Below are the code and all the weights of a small trained network. Each question names an input and a class and asks about switching units off, where a switched-off unit gives its printed mean instead of its output.

import numpy as np


def w(rows, s, z=0):
    codes = np.array(rows[::2]) - 128.0
    scale = np.full(codes.shape[1], s)
    scale[-1] = z or s
    return codes * scale


def f(y):
    return np.maximum(y, 0)


def log_softmax(a):
    a = a - a.max(-1, keepdims=True)
    return a - np.log(np.exp(a).sum(-1, keepdims=True))


def net(x, mask):
    res = np.array(x, float).reshape(1, 6) / 4 @ E
    y = f(res @ A[0][:, :-1].T + A[0][:, -1])
    res = res + np.where(mask, y, B[0][:, -1]) @ B[0][:, :-1]
    return log_softmax(res[-1] @ U[:, :-1].T + U[:, -1])


A, B = {}, {}
E = w([
[187,56,221,55,111,40,166],'x0',
[120,127,125,119,130,125,127],'x1',
[187,2,120,129,138,169,22],'x2',
[66,154,192,203,238,72,71],'x3',
[195,238,144,57,100,108,50],'x4',
[202,117,86,203,87,7,118],'x5',
],0.0071)
A[0] = w([
[123,114,167,62,149,157,147,131],'n1',
[100,185,88,135,137,120,177,31],'n2',
[158,126,68,52,114,156,141,180],'n3',
[168,65,87,131,145,159,47,28],'n4',
[192,84,202,103,148,121,174,163],'n5',
[101,126,186,93,167,199,105,142],'n6',
[109,167,56,131,140,143,81,111],'n7',
[212,216,119,95,144,119,63,186],'n8',
[102,159,194,152,222,65,110,100],'n9',
[145,70,148,131,163,141,36,65],'n10',
[163,196,169,89,169,99,63,201],'n11',
[97,150,193,186,207,103,83,98],'n12',
[173,112,100,202,88,8,112,204],'n13',
[60,114,160,58,182,176,102,128],'n14',
[71,154,214,158,239,62,19,175],'n15',
[85,43,118,166,214,107,191,223],'n16',
[117,141,170,51,149,224,176,183],'n17',
[114,168,21,186,143,199,109,3],'n18',
[118,119,205,107,187,193,135,225],'n19',
[60,133,220,69,119,203,138,105],'n20',
[153,174,145,77,100,120,8,212],'n21',
[113,190,152,107,132,78,253,21],'n22',
[126,59,227,61,111,63,158,58],'n23',
[148,101,255,57,123,55,174,34],'n24',
[160,62,87,101,106,156,42,37],'n25',
[152,60,105,119,117,161,89,73],'n26',
[152,214,147,42,155,108,101,206],'n27',
[115,239,134,144,94,106,236,17],'n28',
[156,137,52,77,82,141,203,102],'n29',
],0.007,0.002)
B[0] = w([
[169,136,99,226,111,92,96,171],'n1',
[41,150,174,53,183,146,57,172],'n2',
[130,151,130,92,31,165,172,190],'n3',
[22,146,228,39,181,106,97,184],'n4',
[176,191,62,145,192,196,101,185],'n5',
[127,87,112,207,88,30,126,189],'n6',
[171,191,58,169,186,174,116,182],'n7',
[92,31,91,91,185,104,228,220],'n8',
[167,138,174,120,32,174,139,206],'n9',
[11,129,217,80,142,102,115,184],'n10',
[86,49,56,89,142,182,237,208],'n11',
[148,171,181,143,22,201,155,208],'n12',
[107,131,74,218,85,24,91,238],'n13',
[182,119,111,190,126,65,89,195],'n14',
[195,157,150,124,14,219,187,254],'n15',
[153,20,69,55,153,208,237,222],'n16',
[95,134,76,194,77,45,111,213],'n17',
[223,239,73,129,227,189,39,209],'n18',
[146,106,79,211,79,45,126,197],'n19',
[151,95,101,219,102,4,84,201],'n20',
[71,55,79,79,145,136,203,218],'n21',
[38,127,207,85,205,131,99,203],'n22',
[210,221,84,120,232,213,47,198],'n23',
[240,226,74,155,228,214,43,206],'n24',
[28,172,243,77,134,75,101,185],'n25',
[41,165,217,64,151,142,145,171],'n26',
[97,43,77,87,145,131,172,212],'n27',
[32,80,223,95,207,56,84,214],'n28',
[134,220,220,94,14,185,138,199],'n29',
],0.0047,0.0076)
U = w([
[176,195,79,141,226,188,50,84],'0',
[58,134,254,108,185,94,87,99],'1',
[129,120,112,139,126,124,139,255],'2',
[153,152,173,131,23,180,150,94],'3',
[113,53,61,116,179,145,216,76],'4',
[137,125,87,193,93,15,72,89],'5',
],0.012,0.0093)

Each question gives the input, the list of numbers given to net, and the class t.
The units are the neurons (one row each of A and B). Each row of codes is followed by its name. A weight is (code - 128) times the scale printed after its matrix; where a second scale follows, it is the last column's (A, B and U).
mask holds one flag per neuron, in row order. A switched-off neuron (its flag False) gives its mean, the last column of its row in B, instead of its output. The means were averaged over made-up inputs and are rounded, as every weight is.
A unit's drop is (log p(t) with every unit on - log p(t) with that unit switched off) / (log p(t) with every unit on - log p(t) with every unit switched off).
The circuit of an input: a set's keep is (log p(t) with only the set's units on - log p(t) with every unit switched off) / (log p(t) with every unit on - log p(t) with every unit switched off). Starting from the 12 units with the biggest drops (on a tie, the unit counted first), units are removed one at a time, each time the one whose removal leaves the highest keep (on an exact tie, the one counted first), for as long as the keep stays at least 0.8.
circuit, biggest first: the units of the circuit, biggest drop first
k most important neurons: the k neurons with the biggest drops, biggest first
input [0,5,1,7,-2,-6], class 3: circuit, biggest first => [n15, n12]
input [2,7,2,4,2,-5], class 2: most important neuron => [n13]
input [8,1,-3,5,-7,-6], class 0: circuit, biggest first => [n24, n23]
input [6,8,3,8,1,6], class 2: 2 most important neurons => [n13, n29]
input [-3,0,6,5,5,0], class 1: 2 most important neurons => [n10, n4]
input [6,5,7,-5,5,-2], class 1: 4 most important neurons => [n25, n4, n26, n10]
input [3,-6,0,6,7,2], class 4: circuit, biggest first => [n11, n8]
input [5,4,-5,5,7,2], class 4: circuit, biggest first => [n11, n27]
input [6,-1,4,3,0,-6], class 0: circuit, biggest first => [n23, n24]
input [0,2,5,-8,0,6], class 3: 2 most important neurons => [n29, n3]
input [6,6,-1,7,-1,0], class 3: 4 most important neurons => [n15, n9, n12, n18]
input [-1,4,2,-7,8,-1], class 4: circuit, biggest first => [n8, n21]
input [8,-7,0,7,4,5], class 0: 2 most important neurons => [n24, n23]
input [-7,4,5,4,-7,3], class 0: circuit, biggest first => [n18]
input [6,2,-2,5,-1,4], class 0: circuit, biggest first => [n24, n23]
input [7,0,-4,8,1,6], class 3: 4 most important neurons => [n15, n9, n12, n18]
input [0,-2,-8,-7,2,5], class 1: circuit, biggest first => [n28, n22]
input [6,6,-5,1,-1,-7], class 5: 3 most important neurons => [n20, n17, n19]
input [3,3,0,2,8,-7], class 4: circuit, biggest first => [n11, n27]
input [0,-8,-6,7,8,-2], class 2: circuit, biggest first => [n11]
input [6,1,-8,0,-3,0], class 1: 3 most important neurons => [n28, n22, n18]
